Here is a tiny trained network, its code and every weight. The questions are about switching its units off for an input and a target symbol, where a switched-off unit gives its printed mean instead of its output.

import numpy as np


def w(rows, s, z=0):
    codes = np.array(rows[::2]) - 128.0
    scale = np.full(codes.shape[1], s)
    scale[-1] = z or s
    return codes * scale


def f(y):
    return y / 2 * (1 + np.tanh(0.7978845608 * (y + 0.044715 * y**3)))


def softmax(a):
    e = np.exp(a - a.max(-1, keepdims=True))
    return e / e.sum(-1, keepdims=True)


def log_softmax(a):
    a = a - a.max(-1, keepdims=True)
    return a - np.log(np.exp(a).sum(-1, keepdims=True))


def net(x, mask):
    ids = ['αγδηθξπτφ'.index(c) for c in x.split()]
    T = len(ids)
    res = E[ids] + P[:T]
    u = 0
    for l in range(3):
        r = res
        for j in range(2):
            rows = slice(4 * j, 4 * j + 4)
            q, k, v = (r @ M[l][rows].T for M in (Q, K, V))
            z = softmax(np.where(np.tri(T) > 0, q @ k.T / 4**0.5, -1e9)) @ v
            o = O[l][rows]
            res = res + np.where(mask[u + j], z, o[:, -1]) @ o[:, :-1]
        u += 2
        y = f(res @ A[l][:, :-1].T + A[l][:, -1])
        res = res + np.where(mask[u : u + 8], y, B[l][:, -1]) @ B[l][:, :-1]
        u += 8
    return log_softmax(res[-1] @ U[:, :-1].T + U[:, -1])


Q, K, V, O, A, B = {}, {}, {}, {}, {}, {}
E = w([
[30,190,123,37],'α',
[33,126,136,98],'γ',
[96,14,150,192],'δ',
[38,72,42,44],'η',
[91,3,83,133],'θ',
[67,165,24,95],'ξ',
[192,99,169,228],'π',
[171,248,195,36],'τ',
[164,221,92,189],'φ',
],0.011)
P = w([
[116,133,187,142],'0',
[18,204,209,143],'1',
[124,131,116,135],'2',
[201,108,79,96],'3',
[230,84,76,75],'4',
[255,61,73,62],'5',
],0.0059)
Q[0] = w([
[60,145,136,215],'0.h0',
[128,46,173,94],'0.h0',
[195,156,77,27],'0.h0',
[50,115,54,77],'0.h0',
[146,190,111,245],'0.h1',
[192,144,188,254],'0.h1',
[205,139,174,25],'0.h1',
[90,131,170,28],'0.h1',
],0.0074)
K[0] = w([
[71,86,89,181],'0.h0',
[147,135,109,148],'0.h0',
[192,167,204,125],'0.h0',
[180,145,78,90],'0.h0',
[189,216,115,213],'0.h1',
[237,189,255,163],'0.h1',
[97,71,151,160],'0.h1',
[106,69,112,125],'0.h1',
],0.0085)
V[0] = w([
[164,163,221,89],'0.h0',
[81,139,182,115],'0.h0',
[158,133,139,136],'0.h0',
[57,97,121,86],'0.h0',
[183,118,159,120],'0.h1',
[186,176,92,127],'0.h1',
[117,115,92,50],'0.h1',
[156,253,183,128],'0.h1',
],0.008)
O[0] = w([
[216,137,253,65,185],'0.h0',
[213,106,132,133,236],'0.h0',
[98,151,161,104,89],'0.h0',
[222,115,60,186,230],'0.h0',
[106,110,183,153,7],'0.h1',
[128,205,82,198,27],'0.h1',
[89,26,156,72,236],'0.h1',
[128,147,110,145,24],'0.h1',
],0.0055,0.0017)
A[0] = w([
[127,134,84,127,162],'0.n0',
[68,94,77,183,6],'0.n1',
[99,127,85,130,185],'0.n2',
[111,119,213,151,95],'0.n3',
[162,155,110,153,157],'0.n4',
[71,80,85,147,99],'0.n5',
[6,88,88,1,85],'0.n6',
[120,160,162,56,90],'0.n7',
],0.0074,0.0023)
B[0] = w([
[112,127,57,146,146],'0.n0',
[99,178,139,134,141],'0.n1',
[36,121,39,131,156],'0.n2',
[139,167,188,116,129],'0.n3',
[226,175,12,183,135],'0.n4',
[72,173,173,164,169],'0.n5',
[182,3,56,253,254],'0.n6',
[220,104,169,96,162],'0.n7',
],0.005,0.0059)
Q[1] = w([
[33,255,197,142],'1.h0',
[46,118,60,141],'1.h0',
[157,148,141,152],'1.h0',
[179,116,173,103],'1.h0',
[159,110,60,122],'1.h1',
[154,112,59,84],'1.h1',
[69,69,99,148],'1.h1',
[98,219,16,108],'1.h1',
],0.0078)
K[1] = w([
[1,175,203,149],'1.h0',
[156,203,102,193],'1.h0',
[175,113,149,144],'1.h0',
[78,102,111,108],'1.h0',
[154,69,87,185],'1.h1',
[169,74,104,65],'1.h1',
[169,115,160,188],'1.h1',
[207,137,142,69],'1.h1',
],0.0076)
V[1] = w([
[31,111,204,67],'1.h0',
[110,65,28,72],'1.h0',
[182,158,46,38],'1.h0',
[35,80,56,102],'1.h0',
[148,157,127,149],'1.h1',
[176,66,92,2],'1.h1',
[117,171,213,25],'1.h1',
[142,186,201,204],'1.h1',
],0.0065)
O[1] = w([
[125,73,156,32,54],'1.h0',
[128,185,239,155,207],'1.h0',
[147,185,143,140,134],'1.h0',
[2,156,152,118,182],'1.h0',
[169,130,104,136,110],'1.h1',
[118,162,185,131,149],'1.h1',
[112,137,101,83,1],'1.h1',
[151,81,87,170,64],'1.h1',
],0.0073,0.0049)
A[1] = w([
[193,59,117,200,98],'1.n0',
[123,90,23,142,197],'1.n1',
[72,136,152,105,114],'1.n2',
[22,197,137,134,176],'1.n3',
[211,167,202,195,84],'1.n4',
[171,108,201,51,194],'1.n5',
[121,92,153,212,132],'1.n6',
[137,168,2,110,254],'1.n7',
],0.0068,0.0047)
B[1] = w([
[49,157,97,114,203],'1.n0',
[78,226,174,224,243],'1.n1',
[47,79,177,100,152],'1.n2',
[16,206,115,150,229],'1.n3',
[65,31,94,150,183],'1.n4',
[215,111,4,81,230],'1.n5',
[163,109,31,135,227],'1.n6',
[128,190,162,191,254],'1.n7',
],0.0047,0.0049)
Q[2] = w([
[123,155,236,18],'2.h0',
[173,84,155,136],'2.h0',
[79,255,51,106],'2.h0',
[208,49,62,165],'2.h0',
[163,141,167,68],'2.h1',
[11,161,126,101],'2.h1',
[2,122,192,121],'2.h1',
[177,114,203,123],'2.h1',
],0.0066)
K[2] = w([
[47,79,147,118],'2.h0',
[146,94,180,9],'2.h0',
[104,124,153,204],'2.h0',
[172,114,121,93],'2.h0',
[112,96,124,81],'2.h1',
[61,145,166,162],'2.h1',
[80,137,121,172],'2.h1',
[192,110,139,106],'2.h1',
],0.011)
V[2] = w([
[167,63,167,28],'2.h0',
[168,101,58,158],'2.h0',
[117,27,120,156],'2.h0',
[64,47,158,1],'2.h0',
[136,131,78,76],'2.h1',
[93,93,37,242],'2.h1',
[163,208,199,106],'2.h1',
[152,223,63,55],'2.h1',
],0.0058)
O[2] = w([
[85,95,132,194,14],'2.h0',
[186,151,177,174,160],'2.h0',
[254,1,146,177,105],'2.h0',
[69,55,132,150,1],'2.h0',
[102,178,153,55,119],'2.h1',
[148,163,215,197,212],'2.h1',
[104,179,86,92,116],'2.h1',
[57,152,115,124,146],'2.h1',
],0.0065,0.0095)
A[2] = w([
[75,65,163,188,133],'2.n0',
[148,171,94,120,184],'2.n1',
[78,1,138,155,175],'2.n2',
[111,225,107,141,254],'2.n3',
[148,174,155,139,147],'2.n4',
[133,224,101,152,213],'2.n5',
[112,177,112,2,147],'2.n6',
[141,65,209,118,168],'2.n7',
],0.008,0.0047)
B[2] = w([
[203,211,150,82,176],'2.n0',
[130,59,192,164,186],'2.n1',
[136,207,113,64,184],'2.n2',
[69,21,142,92,248],'2.n3',
[150,64,119,143,184],'2.n4',
[162,31,169,51,249],'2.n5',
[116,170,95,248,186],'2.n6',
[204,254,47,112,158],'2.n7',
],0.0054,0.015)
U = w([
[139,33,151,93,134],'α',
[129,117,102,255,152],'γ',
[114,100,59,92,143],'δ',
[190,139,46,92,10],'η',
[83,97,75,177,95],'θ',
[47,101,177,139,131],'ξ',
[87,191,144,188,42],'π',
[101,119,84,85,254],'τ',
[134,214,160,118,142],'φ',
],0.0067,0.0021)

Each question gives the input, a string of symbols that net reads in full, and the target symbol t.
The units are the heads (4 rows each of Q, K, V and O) and the neurons (one row each of A and B). Each row of codes is followed by its name. A weight is (code - 128) times the scale printed after its matrix; where a second scale follows, it is the last column's (O, A, B and U).
mask holds one flag per unit, layer by layer, with each layer's heads first. A switched-off unit (its flag False) gives its mean, the last column of its rows in O or B, instead of its output. The means were averaged over made-up inputs and are rounded, as every weight is.
A unit's drop is (log p(t) with every unit on - log p(t) with that unit switched off) / (log p(t) with every unit on - log p(t) with every unit switched off).
unit that matters most: the unit with the biggest drop
top k neurons: the k neurons with the biggest drops, biggest first
top k neurons in layer l: the k neurons of layer l with the biggest drops, biggest first
heads that matter: for each layer, one digit per head in row order, 1 if its drop is at least 0.15 and else 0, layers parted by /
drop when u is switched off: that unit's drop, to one decimal
input φ θ π, target α: top 4 neurons => 2.n5; 2.n3; 0.n6; 2.n6
input θ θ η γ, target φ: heads that matter => 01 / 10 / 11
input φ θ α, target α: unit that matters most => 0.h1
input ξ α θ, target ξ: heads that matter => 10 / 10 / 10
input α τ δ δ η, target φ: heads that matter => 01 / 11 / 10
input η φ α, target α: heads that matter => 11 / 10 / 11
input δ γ θ, target φ: top 3 neurons => 2.n0; 2.n2; 2.n3
input π δ θ τ η ξ, target φ: top 3 neurons => 0.n6; 2.n3; 2.n7
input θ γ ξ γ, target ξ: heads that matter => 10 / 10 / 00
input τ π φ ξ, target α: top 3 neurons => 2.n5; 2.n3; 1.n1
input τ τ τ, target η: heads that matter => 10 / 10 / 00
input θ τ δ η δ, target φ: heads that matter => 00 / 10 / 10
input ξ θ φ γ, target α: heads that matter => 11 / 11 / 11
input ξ η π ξ ξ, target γ: top 2 neurons => 0.n4; 0.n5
input φ θ γ, target α: heads that matter => 01 / 11 / 11
input γ ξ θ π η θ, target γ: heads that matter => 10 / 10 / 01
input δ δ τ φ η, target φ: heads that matter => 11 / 11 / 10
input ξ θ ξ η, target ξ: unit that matters most => 1.h0
input θ δ η ξ, target ξ: top 2 neurons => 1.n3; 2.n3
input ξ γ γ, target ξ: top 2 neurons in layer 0 => 0.n2; 0.n7
input η π δ γ, target γ: unit that matters most => 0.h0
input π θ η, target γ: heads that matter => 00 / 00 / 11
input τ ξ φ ξ ξ, target α: top 4 neurons in layer 2 => 2.n5; 2.n3; 2.n1; 2.n4
input π γ θ, target γ: top 3 neurons => 1.n1; 2.n5; 0.n5
input θ ξ η, target ξ: top 2 neurons in layer 1 => 1.n3; 1.n4
input γ γ φ, target α: drop when 0.n1 is switched off => 0.0
input θ φ π, target α: drop when 2.n3 is switched off => 0.6
input η ξ α ξ α, target ξ: drop when 0.h0 is switched off => 0.5
